Here is a tiny trained network, its code and every weight. The questions are about switching its units off for an input and a class, where a switched-off unit gives its printed mean instead of its output.

import numpy as np


def w(rows, s, z=0):
    codes = np.array(rows[::2]) - 128.0
    scale = np.full(codes.shape[1], s)
    scale[-1] = z or s
    return codes * scale


def norm(h):
    return h / np.sqrt((h * h).mean(-1, keepdims=True) + 1e-5)


def f(y):
    return np.maximum(y, 0)


def log_softmax(a):
    a = a - a.max(-1, keepdims=True)
    return a - np.log(np.exp(a).sum(-1, keepdims=True))


def net(x, mask):
    res = np.array(x, float).reshape(1, 6) / 4 @ E
    u = 0
    for l in range(2):
        y = f(norm(res) @ A[l][:, :-1].T + A[l][:, -1])
        res = res + np.where(mask[u : u + 15], y, B[l][:, -1]) @ B[l][:, :-1]
        u += 15
    return log_softmax(norm(res)[-1] @ U[:, :-1].T + U[:, -1])


A, B = {}, {}
E = w([
[33,74,124,189,254,209],'x0',
[123,116,155,122,143,153],'x1',
[74,30,211,85,2,225],'x2',
[35,109,224,116,179,78],'x3',
[177,70,198,174,209,72],'x4',
[45,111,74,57,96,92],'x5',
],0.0035)
A[0] = w([
[81,169,50,151,109,104,46],'0.n0',
[83,150,254,127,137,32,4],'0.n1',
[166,129,181,163,189,131,128],'0.n2',
[105,160,70,106,136,120,43],'0.n3',
[105,126,158,68,97,138,88],'0.n4',
[120,163,53,102,204,61,89],'0.n5',
[86,163,51,125,115,110,35],'0.n6',
[120,57,178,118,149,142,97],'0.n7',
[73,159,108,103,46,153,39],'0.n8',
[198,137,105,105,88,72,85],'0.n9',
[108,139,105,143,60,142,71],'0.n10',
[151,93,145,93,112,112,117],'0.n11',
[52,61,166,106,169,142,97],'0.n12',
[129,132,118,86,200,126,80],'0.n13',
[71,79,155,149,178,146,29],'0.n14',
],0.0095,0.0045)
B[0] = w([
[153,75,55,95,164,128,186],'0.n0',
[189,106,252,20,84,31,209],'0.n1',
[94,199,167,130,122,169,218],'0.n2',
[118,87,76,107,150,102,168],'0.n3',
[144,150,101,81,150,131,187],'0.n4',
[82,147,99,150,229,76,254],'0.n5',
[110,69,66,95,156,97,183],'0.n6',
[130,61,94,97,169,133,203],'0.n7',
[59,192,148,98,101,134,212],'0.n8',
[111,73,128,193,73,127,228],'0.n9',
[76,181,141,131,105,120,177],'0.n10',
[158,124,105,117,126,98,169],'0.n11',
[125,61,128,188,90,117,248],'0.n12',
[134,166,133,159,61,122,166],'0.n13',
[72,69,127,168,110,167,203],'0.n14',
],0.019,0.0047)
A[1] = w([
[80,127,150,107,169,96,125],'1.n0',
[212,125,192,76,128,107,47],'1.n1',
[215,104,95,197,61,138,68],'1.n2',
[112,210,105,76,96,194,57],'1.n3',
[175,143,133,118,139,192,70],'1.n4',
[154,102,98,114,157,131,84],'1.n5',
[162,79,135,151,168,94,135],'1.n6',
[142,119,196,131,137,160,128],'1.n7',
[144,69,100,67,100,126,131],'1.n8',
[117,53,153,166,126,197,4],'1.n9',
[200,164,122,120,156,252,53],'1.n10',
[132,236,160,154,204,112,31],'1.n11',
[178,105,94,72,114,166,62],'1.n12',
[108,125,99,155,150,165,206],'1.n13',
[165,101,68,91,187,128,47],'1.n14',
],0.013,0.0034)
B[1] = w([
[211,102,101,138,115,162,251],'1.n0',
[176,106,211,58,127,61,203],'1.n1',
[97,189,119,198,77,55,180],'1.n2',
[73,160,86,51,104,152,222],'1.n3',
[187,168,104,132,107,164,137],'1.n4',
[87,112,115,119,158,114,169],'1.n5',
[93,183,129,87,113,182,242],'1.n6',
[131,124,64,81,109,70,191],'1.n7',
[135,187,181,160,183,155,254],'1.n8',
[95,45,118,151,107,215,252],'1.n9',
[252,144,46,91,110,158,150],'1.n10',
[170,105,151,226,172,170,222],'1.n11',
[64,200,168,153,182,176,139],'1.n12',
[198,125,184,79,94,69,248],'1.n13',
[103,81,74,112,160,75,210],'1.n14',
],0.022,0.0046)
U = w([
[68,196,167,129,195,177,3],'0',
[75,21,149,151,88,197,190],'1',
[99,93,24,103,206,54,165],'2',
[215,156,62,100,87,174,101],'3',
[36,209,83,24,59,154,101],'4',
[165,121,230,53,116,52,175],'5',
[89,192,116,222,44,65,121],'6',
[201,125,153,252,204,126,98],'7',
],0.014,0.0049)

Each question gives the input, the list of numbers given to net, and the class t.
The units are the neurons (one row each of A and B). Each row of codes is followed by its name. A weight is (code - 128) times the scale printed after its matrix; where a second scale follows, it is the last column's (A, B and U).
mask holds one flag per neuron, layer by layer. A switched-off neuron (its flag False) gives its mean, the last column of its row in B, instead of its output. The means were averaged over made-up inputs and are rounded, as every weight is.
A unit's drop is (log p(t) with every unit on - log p(t) with that unit switched off) / (log p(t) with every unit on - log p(t) with every unit switched off).
The circuit of an input: a set's keep is (log p(t) with only the set's units on - log p(t) with every unit switched off) / (log p(t) with every unit on - log p(t) with every unit switched off). Starting from the 12 units with the biggest drops (on a tie, the unit counted first), units are removed one at a time, each time the one whose removal leaves the highest keep (on an exact tie, the one counted first), for as long as the keep stays at least 0.8.
units of the circuit, in order: the units of the circuit, biggest drop first
unit that matters most: the unit with the biggest drop
k most important neurons: the k neurons with the biggest drops, biggest first
top k neurons in layer l: the k neurons of layer l with the biggest drops, biggest first
drop of u: that unit's drop, to one decimal
input [-4,3,6,-2,4,-6], class 0: top 2 neurons in layer 0 => (0.n7 0.n11)
input [-7,-1,2,-6,6,-4], class 6: unit that matters most => 1.n2
input [-8,-6,-6,-7,1,2], class 6: top 2 neurons in layer 0 => (0.n9 0.n7)
input [0,8,8,-5,6,-2], class 0: units of the circuit, in order => (1.n8 0.n9)
input [7,5,-5,6,-3,7], class 1: top 2 neurons in layer 0 => (0.n12 0.n14)
input [-1,-3,-4,-7,-6,-5], class 2: 4 most important neurons => (1.n14 0.n12 0.n0 0.n6)
input [-1,-6,8,-5,4,-2], class 0: top 3 neurons in layer 0 => (0.n1 0.n5 0.n12)
input [-8,-1,-3,-6,0,5], class 6: 3 most important neurons => (0.n9 1.n2 0.n7)
input [-3,7,-5,-8,3,-7], class 6: 2 most important neurons => (0.n9 1.n2)
input [-4,-1,-4,-2,1,-7], class 6: top 2 neurons in layer 0 => (0.n9 0.n8)
input [-5,4,-5,3,-1,-7], class 7: 2 most important neurons => (1.n11 0.n2)
input [-8,-2,4,-2,-8,-6], class 4: top 2 neurons in layer 0 => (0.n8 0.n12)
input [8,4,-6,6,5,-1], class 1: top 2 neurons in layer 1 => (1.n8 1.n9)
input [3,5,-8,4,1,-7], class 7: units of the circuit, in order => (1.n11)
input [-7,1,3,1,-5,-6], class 4: 2 most important neurons => (0.n12 0.n8)
input [6,-4,-2,-1,6,7], class 1: 2 most important neurons => (0.n14 0.n12)
input [6,-8,2,-6,-8,-1], class 4: 2 most important neurons => (0.n8 0.n5)
input [-8,-7,-6,-3,4,-6], class 6: 2 most important neurons => (0.n9 1.n2)
input [-1,4,5,-4,-2,-5], class 4: top 2 neurons in layer 0 => (0.n5 0.n1)
input [-4,-7,8,8,-4,8], class 4: units of the circuit, in order => (0.n8)
input [3,7,-4,-2,6,-2], class 7: drop of 1.n11 => 0.8
input [-8,7,-1,-2,0,4], class 6: drop of 0.n9 => 1.2
input [4,5,-2,-1,-8,1], class 2: drop of 0.n14 => 0.0
